Here is a tiny trained network, its code and every weight. The questions are about switching its units off for an input and a class, where a switched-off unit gives its printed mean instead of its output.

import numpy as np


def w(rows, s, z=0):
    codes = np.array(rows[::2]) - 128.0
    scale = np.full(codes.shape[1], s)
    scale[-1] = z or s
    return codes * scale


def norm(h):
    return h / np.sqrt((h * h).mean(-1, keepdims=True) + 1e-5)


def f(y):
    return y / 2 * (1 + np.tanh(0.7978845608 * (y + 0.044715 * y**3)))


def log_softmax(a):
    a = a - a.max(-1, keepdims=True)
    return a - np.log(np.exp(a).sum(-1, keepdims=True))


def net(x, mask):
    res = np.array(x, float).reshape(1, 5) / 4 @ E
    u = 0
    for l in range(4):
        y = f(norm(res) @ A[l][:, :-1].T + A[l][:, -1])
        res = res + np.where(mask[u : u + 3], y, B[l][:, -1]) @ B[l][:, :-1]
        u += 3
    return log_softmax(norm(res)[-1] @ U[:, :-1].T + U[:, -1])


A, B = {}, {}
E = w([
[133,133,97,22],'x0',
[216,42,136,138],'x1',
[125,126,130,129],'x2',
[111,108,12,155],'x3',
[127,127,129,129],'x4',
],0.011)
A[0] = w([
[96,139,129,28,69],'L0N0',
[80,96,7,132,146],'L0N1',
[115,221,157,2,3],'L0N2',
],0.0083,0.0068)
B[0] = w([
[1,92,189,92,147],'L0N0',
[157,159,55,143,254],'L0N1',
[25,140,211,75,163],'L0N2',
],0.0093,0.0041)
A[1] = w([
[132,48,178,1,2],'L1N0',
[154,128,87,8,158],'L1N1',
[50,119,199,122,32],'L1N2',
],0.0097,0.0057)
B[1] = w([
[162,39,188,49,194],'L1N0',
[164,170,129,1,253],'L1N1',
[180,223,163,144,156],'L1N2',
],0.0072,0.0035)
A[2] = w([
[61,146,206,129,79],'L2N0',
[135,251,143,161,2],'L2N1',
[89,167,152,141,137],'L2N2',
],0.017,0.0065)
B[2] = w([
[229,254,176,112,255],'L2N0',
[208,129,23,188,203],'L2N1',
[137,194,33,127,213],'L2N2',
],0.0086,0.004)
A[3] = w([
[99,231,135,57,155],'L3N0',
[2,224,28,130,53],'L3N1',
[146,100,220,126,2],'L3N2',
],0.011,0.0017)
B[3] = w([
[113,89,39,133,225],'L3N0',
[64,88,252,133,254],'L3N1',
[109,133,237,150,171],'L3N2',
],0.012,0.0059)
U = w([
[214,214,110,189,178],'0',
[103,209,154,28,173],'1',
[191,90,238,191,155],'2',
[185,41,204,23,116],'3',
[38,118,137,230,114],'4',
[2,76,81,64,2],'5',
[194,23,64,215,139],'6',
[201,71,31,53,159],'7',
],0.025,0.0031)

Each question gives the input, the list of numbers given to net, and the class t.
The units are the neurons (one row each of A and B). Each row of codes is followed by its name. A weight is (code - 128) times the scale printed after its matrix; where a second scale follows, it is the last column's (A, B and U).
mask holds one flag per neuron, layer by layer. A switched-off neuron (its flag False) gives its mean, the last column of its row in B, instead of its output. The means were averaged over made-up inputs and are rounded, as every weight is.
A unit's drop is (log p(t) with every unit on - log p(t) with that unit switched off) / (log p(t) with every unit on - log p(t) with every unit switched off).
The circuit of an input: a set's keep is (log p(t) with only the set's units on - log p(t) with every unit switched off) / (log p(t) with every unit on - log p(t) with every unit switched off). Starting from all 12 units, units are removed one at a time, each time the one whose removal leaves the highest keep (on an exact tie, the one counted first), for as long as the keep stays at least 0.8.
circuit, biggest first: the units of the circuit, biggest drop first
k most important neurons: the k neurons with the biggest drops, biggest first
top k neurons in layer l: the k neurons of layer l with the biggest drops, biggest first
drop when u is switched off: that unit's drop, to one decimal
input [2,0,6,8,-8], class 5: circuit, biggest first : [L3N1]
input [-1,-8,-4,-8,-4], class 0: 2 most important neurons : [L2N0; L2N1]
input [-1,-5,4,2,3], class 4: circuit, biggest first : [L3N1; L2N1]
input [-2,0,-1,4,-2], class 4: 2 most important neurons : [L3N1; L2N1]
input [0,-2,4,-2,7], class 0: 2 most important neurons : [L2N0; L1N2]
input [7,0,-6,7,4], class 5: 3 most important neurons : [L3N1; L2N0; L2N1]
input [0,-2,-6,5,7], class 4: top 2 neurons in layer 1 : [L1N0; L1N1]
input [6,-2,-7,5,-6], class 5: top 2 neurons in layer 3 : [L3N1; L3N0]
input [-1,-7,-8,-8,1], class 0: drop when L2N1 is switched off : 0.2
input [-5,-4,-1,-6,-7], class 0: drop when L0N0 is switched off : 0.0
input [6,-1,1,2,-2], class 5: drop when L2N0 is switched off : 0.1
